Below is a small trained network, with its code and all its weights. Each question gives an input and a class and asks what happens when units are switched off, that is, made to give their printed mean instead of their output.

import numpy as np


def w(rows, s, z=0):
    codes = np.array(rows[::2]) - 128.0
    scale = np.full(codes.shape[1], s)
    scale[-1] = z or s
    return codes * scale


def norm(h):
    return h / np.sqrt((h * h).mean(-1, keepdims=True) + 1e-5)


def f(y):
    return y / 2 * (1 + np.tanh(0.7978845608 * (y + 0.044715 * y**3)))


def log_softmax(a):
    a = a - a.max(-1, keepdims=True)
    return a - np.log(np.exp(a).sum(-1, keepdims=True))


def net(x, mask):
    res = np.array(x, float).reshape(1, 8) / 4 @ E
    u = 0
    for l in range(3):
        y = f(norm(res) @ A[l][:, :-1].T + A[l][:, -1])
        res = res + np.where(mask[u : u + 6], y, B[l][:, -1]) @ B[l][:, :-1]
        u += 6
    return log_softmax(norm(res)[-1] @ U[:, :-1].T + U[:, -1])


A, B = {}, {}
E = w([
[111,66,25,166,196,135,103,198,160,136,161],'x0',
[114,121,223,60,152,190,117,68,237,152,127],'x1',
[99,102,87,134,135,110,155,120,69,88,132],'x2',
[164,150,252,159,149,117,182,86,155,119,198],'x3',
[64,78,100,193,122,71,39,92,195,158,96],'x4',
[16,124,109,150,222,139,120,179,91,63,145],'x5',
[189,154,90,159,144,146,139,87,107,113,104],'x6',
[98,51,151,25,133,123,92,22,147,156,145],'x7',
],0.0017)
A[0] = w([
[123,88,207,38,166,211,62,55,198,136,120,81],'0.n1',
[192,199,221,109,44,149,148,125,167,131,167,101],'0.n2',
[148,62,147,200,125,2,140,30,94,157,226,75],'0.n3',
[61,140,65,158,165,125,71,158,67,157,117,107],'0.n4',
[169,232,71,160,112,186,211,105,16,86,104,36],'0.n5',
[69,152,193,180,190,174,177,204,162,82,187,3],'0.n6',
],0.0027,0.0014)
B[0] = w([
[79,37,238,148,172,229,156,38,130,23,66,253],'0.n1',
[129,106,178,151,118,26,135,189,27,212,40,199],'0.n2',
[151,64,94,220,74,82,189,84,46,154,245,165],'0.n3',
[111,111,149,81,40,57,92,148,104,243,91,188],'0.n4',
[115,215,84,53,192,188,121,3,149,57,120,189],'0.n5',
[25,226,144,133,89,116,148,243,217,28,229,152],'0.n6',
],0.0028,0.0017)
A[1] = w([
[75,154,178,162,199,123,173,253,158,92,204,2],'1.n1',
[65,134,85,149,62,93,109,129,112,98,132,66],'1.n2',
[104,146,122,160,178,138,128,204,155,75,197,138],'1.n3',
[175,194,93,164,99,138,153,176,74,85,126,129],'1.n4',
[145,85,57,27,132,162,117,177,112,137,163,6],'1.n5',
[160,143,192,108,74,106,140,119,115,167,108,75],'1.n6',
],0.0041,0.0012)
B[1] = w([
[90,148,129,119,45,133,140,158,184,83,169,252],'1.n1',
[77,128,160,107,142,100,103,112,86,138,161,169],'1.n2',
[129,128,173,73,3,132,150,107,204,167,159,218],'1.n3',
[106,115,127,84,155,153,122,63,184,117,122,227],'1.n4',
[179,86,154,93,101,185,135,194,62,122,174,167],'1.n5',
[169,120,149,155,145,62,183,180,126,113,119,175],'1.n6',
],0.0056,0.0019)
A[2] = w([
[100,50,201,105,181,197,152,85,146,66,103,8],'2.n1',
[146,246,102,67,180,169,155,81,114,53,150,111],'2.n2',
[1,151,105,112,128,57,27,151,76,172,93,20],'2.n3',
[123,83,131,135,116,149,106,159,35,108,162,105],'2.n4',
[192,184,243,162,122,81,188,173,107,160,58,24],'2.n5',
[184,116,70,183,106,131,58,192,217,167,103,129],'2.n6',
],0.0037,0.0013)
B[2] = w([
[89,49,187,142,168,213,23,93,172,144,70,254],'2.n1',
[152,184,14,158,164,172,200,52,115,152,75,212],'2.n2',
[134,184,147,158,230,40,104,225,206,3,73,230],'2.n3',
[231,111,106,122,105,141,112,180,140,70,198,156],'2.n4',
[146,169,186,27,60,43,207,207,104,218,68,228],'2.n5',
[123,232,164,224,169,245,114,154,108,194,173,182],'2.n6',
],0.0039,0.0015)
U = w([
[89,29,214,106,188,204,72,49,173,126,62,220],'0',
[82,144,85,152,203,27,42,217,146,38,97,109],'1',
[154,189,97,218,166,188,75,175,160,233,121,11],'2',
[195,58,70,46,114,190,101,209,50,117,185,35],'3',
[161,217,28,83,181,178,207,27,105,107,65,171],'4',
[166,69,102,198,111,46,149,65,72,139,215,41],'5',
[195,149,217,76,75,43,220,150,101,216,49,192],'6',
[50,187,147,92,1,153,171,165,223,87,216,187],'7',
],0.0083,0.0012)

Each question gives the input, the list of numbers given to net, and the class t.
The units are the neurons (one row each of A and B). Each row of codes is followed by its name. A weight is (code - 128) times the scale printed after its matrix; where a second scale follows, it is the last column's (A, B and U).
mask holds one flag per neuron, layer by layer. A switched-off neuron (its flag False) gives its mean, the last column of its row in B, instead of its output. The means were averaged over made-up inputs and are rounded, as every weight is.
A unit's drop is (log p(t) with every unit on - log p(t) with that unit switched off) / (log p(t) with every unit on - log p(t) with every unit switched off).
The circuit of an input: a set's keep is (log p(t) with only the set's units on - log p(t) with every unit switched off) / (log p(t) with every unit on - log p(t) with every unit switched off). Starting from the 12 units with the biggest drops (on a tie, the unit counted first), units are removed one at a time, each time the one whose removal leaves the highest keep (on an exact tie, the one counted first), for as long as the keep stays at least 0.8.
circuit, biggest first: the units of the circuit, biggest drop first
k most important neurons: the k neurons with the biggest drops, biggest first
top k neurons in layer l: the k neurons of layer l with the biggest drops, biggest first
drop of u: that unit's drop, to one decimal
input [5,-2,-3,3,-4,-7,7,0], class 4: circuit, biggest first : 0.n5, 2.n2
input [-2,7,-6,-2,5,-6,4,-7], class 6: circuit, biggest first : 2.n5, 0.n2
input [-8,-5,8,-6,5,-7,-8,-8], class 1: circuit, biggest first : 2.n3, 1.n2
input [6,-7,2,-7,-8,-2,3,-8], class 4: circuit, biggest first : 1.n4, 0.n5
input [5,7,-7,-6,3,7,1,-5], class 7: circuit, biggest first : 1.n3
input [6,-5,-5,-4,-4,-8,6,-8], class 4: 3 most important neurons : 0.n5, 1.n4, 2.n2
input [8,-8,5,1,-3,4,1,3], class 3: circuit, biggest first : 1.n5, 2.n4
input [4,2,5,-5,7,-7,-7,4], class 1: 2 most important neurons : 2.n3, 1.n3
input [5,2,-6,-1,-6,-3,4,-2], class 4: circuit, biggest first : 2.n2, 0.n5
input [-2,6,6,8,8,5,-5,-2], class 7: circuit, biggest first : 0.n6, 1.n1
input [4,1,0,4,-5,-6,4,-3], class 4: 3 most important neurons : 0.n5, 1.n4, 0.n4
input [0,0,1,-7,-1,2,7,3], class 3: top 3 neurons in layer 0 : 0.n4, 0.n1, 0.n2
input [8,0,-3,-7,-8,-1,-8,-7], class 7: 3 most important neurons : 1.n3, 1.n1, 0.n6
input [-2,4,7,-5,-7,2,0,-1], class 4: circuit, biggest first : 2.n2
input [-4,-7,-2,-3,8,-8,4,-4], class 2: top 2 neurons in layer 0 : 0.n1, 0.n2
input [2,2,-3,-8,1,-2,1,1], class 2: 2 most important neurons : 2.n6, 0.n3
input [-1,-4,1,8,2,-1,2,4], class 5: top 2 neurons in layer 0 : 0.n3, 0.n4
input [-3,-2,-3,-2,2,-2,4,-7], class 4: drop of 0.n5 : 0.1
input [-1,1,1,-7,-7,-3,-7,-5], class 4: drop of 0.n5 : 0.5
input [1,1,0,-7,-1,-2,1,0], class 3: circuit, biggest first : 1.n5
input [-2,0,3,-6,-3,1,-7,2], class 3: drop of 1.n5 : 1.9
input [-6,1,-5,-4,0,6,2,-4], class 4: drop of 2.n2 : 0.5
input [-1,-5,-3,-1,0,6,-5,-2], class 7: top 2 neurons in layer 1 : 1.n3, 1.n1
